Here is a tiny trained network, its code and every weight. The questions are about switching its units off for an input and a class, where a switched-off unit gives its printed mean instead of its output.

import numpy as np


def w(rows, s, z=0):
    codes = np.array(rows[::2]) - 128.0
    scale = np.full(codes.shape[1], s)
    scale[-1] = z or s
    return codes * scale


def f(y):
    return y / 2 * (1 + np.tanh(0.7978845608 * (y + 0.044715 * y**3)))


def log_softmax(a):
    a = a - a.max(-1, keepdims=True)
    return a - np.log(np.exp(a).sum(-1, keepdims=True))


def net(x, mask):
    res = np.array(x, float).reshape(1, 7) / 4 @ E
    y = f(res @ A[0][:, :-1].T + A[0][:, -1])
    res = res + np.where(mask, y, B[0][:, -1]) @ B[0][:, :-1]
    return log_softmax(res[-1] @ U[:, :-1].T + U[:, -1])


A, B = {}, {}
E = w([
[68,199,161,57,153,12,101,161,151,76,150,178],'x0',
[116,126,131,135,130,133,126,129,124,126,130,133],'x1',
[77,83,50,133,130,146,112,122,255,92,113,160],'x2',
[106,33,151,116,180,52,162,107,107,82,113,48],'x3',
[144,90,164,124,144,133,206,136,174,164,201,180],'x4',
[167,163,164,129,126,143,126,26,129,28,149,164],'x5',
[119,121,129,123,119,127,132,127,125,126,124,134],'x6',
],0.0094)
A[0] = w([
[111,154,93,119,97,118,40,120,101,110,59,80,65],'N1',
[135,97,175,120,132,122,213,141,173,165,201,178,58],'N2',
[110,181,163,89,137,68,104,152,123,110,141,173,46],'N3',
[155,188,203,103,133,116,155,146,7,160,158,105,3],'N4',
[105,168,148,85,174,84,138,175,127,111,121,145,53],'N5',
[89,111,90,103,131,113,129,254,120,212,109,99,56],'N6',
[88,148,157,101,124,77,89,159,173,116,132,160,96],'N7',
[147,218,118,142,63,183,73,173,140,174,155,217,38],'N8',
],0.0077,0.0025)
B[0] = w([
[99,217,129,165,102,85,222,189,85,175,24,181,198],'N1',
[118,254,171,164,94,64,206,168,83,182,7,184,218],'N2',
[180,88,144,151,135,232,84,135,83,175,105,114,214],'N3',
[47,125,2,59,200,154,176,163,245,122,205,155,254],'N4',
[194,60,177,134,119,196,138,168,89,177,120,67,189],'N5',
[188,169,175,26,104,134,15,18,115,41,171,184,231],'N6',
[158,69,86,120,154,220,134,147,136,160,108,99,204],'N7',
[101,30,176,186,129,26,128,131,123,69,176,25,251],'N8',
],0.0071,0.0075)
U = w([
[185,77,129,156,128,252,123,147,95,187,116,90,221],'0',
[107,219,146,158,121,77,150,166,101,158,67,162,11],'1',
[56,119,34,105,150,150,130,152,212,116,168,151,220],'2',
[110,59,181,149,136,18,120,135,103,94,160,46,3],'3',
[179,179,178,82,124,143,82,37,109,66,159,177,184],'4',
],0.011,0.00049)

Each question gives the input, the list of numbers given to net, and the class t.
The units are the neurons (one row each of A and B). Each row of codes is followed by its name. A weight is (code - 128) times the scale printed after its matrix; where a second scale follows, it is the last column's (A, B and U).
mask holds one flag per neuron, in row order. A switched-off neuron (its flag False) gives its mean, the last column of its row in B, instead of its output. The means were averaged over made-up inputs and are rounded, as every weight is.
A unit's drop is (log p(t) with every unit on - log p(t) with that unit switched off) / (log p(t) with every unit on - log p(t) with every unit switched off).
The circuit of an input: a set's keep is (log p(t) with only the set's units on - log p(t) with every unit switched off) / (log p(t) with every unit on - log p(t) with every unit switched off). Starting from all 8 units, units are removed one at a time, each time the one whose removal leaves the highest keep (on an exact tie, the one counted first), for as long as the keep stays at least 0.8.
circuit, biggest first: the units of the circuit, biggest drop first
unit that matters most: the unit with the biggest drop
top k neurons: the k neurons with the biggest drops, biggest first
drop of u: that unit's drop, to one decimal
input [-3,-5,2,6,-8,6,2], class 1: unit that matters most => N1
input [5,5,-4,-4,3,-3,-8], class 0: circuit, biggest first => [N3; N5]
input [4,-8,-5,2,6,6,0], class 1: top 2 neurons => [N2; N6]
input [-3,3,-5,-2,5,-3,-1], class 1: circuit, biggest first => [N2; N3]
input [2,3,-4,-7,-5,3,-1], class 3: top 2 neurons => [N8; N2]
input [-5,3,0,-7,-1,0,-4], class 3: circuit, biggest first => [N8; N3]
input [-2,-4,6,2,7,-5,-3], class 1: top 2 neurons => [N2; N4]
input [0,-2,6,-3,6,-8,7], class 4: top 2 neurons => [N6; N4]
input [-5,-3,5,1,2,-6,7], class 4: circuit, biggest first => [N6; N4; N7]
input [-5,-3,-5,6,8,2,-5], class 1: top 2 neurons => [N2; N8]
input [8,0,1,-6,-1,-4,0], class 0: top 3 neurons => [N3; N7; N5]
input [-6,7,-7,7,-3,5,-7], class 2: top 2 neurons => [N4; N8]
input [2,-3,-8,-5,-7,0,0], class 2: top 2 neurons => [N4; N2]
input [-1,-3,7,-8,-6,-8,-4], class 3: circuit, biggest first => [N8]
input [3,-6,1,3,-3,-1,2], class 0: top 3 neurons => [N8; N2; N4]
input [5,-5,6,-6,-8,6,6], class 1: top 2 neurons => [N1; N4]
input [1,-5,0,-8,3,8,3], class 3: top 2 neurons => [N8; N6]
input [1,3,1,5,-7,-6,1], class 1: top 2 neurons => [N1; N8]
input [2,4,-2,-5,-5,-8,6], class 4: top 2 neurons => [N6; N2]
input [-2,-8,-6,-8,-6,-3,-2], class 3: top 2 neurons => [N8; N2]
input [-1,0,-2,0,-6,6,-3], class 1: circuit, biggest first => [N1]
input [1,-5,-5,-8,-3,2,-7], class 3: drop of N8 => 1.0
input [-7,7,4,-8,-4,-8,6], class 3: drop of N8 => 0.7
input [5,1,-3,5,5,3,1], class 0: drop of N5 => 0.3
input [1,4,-6,6,-2,2,-3], class 2: drop of N5 => 0.0
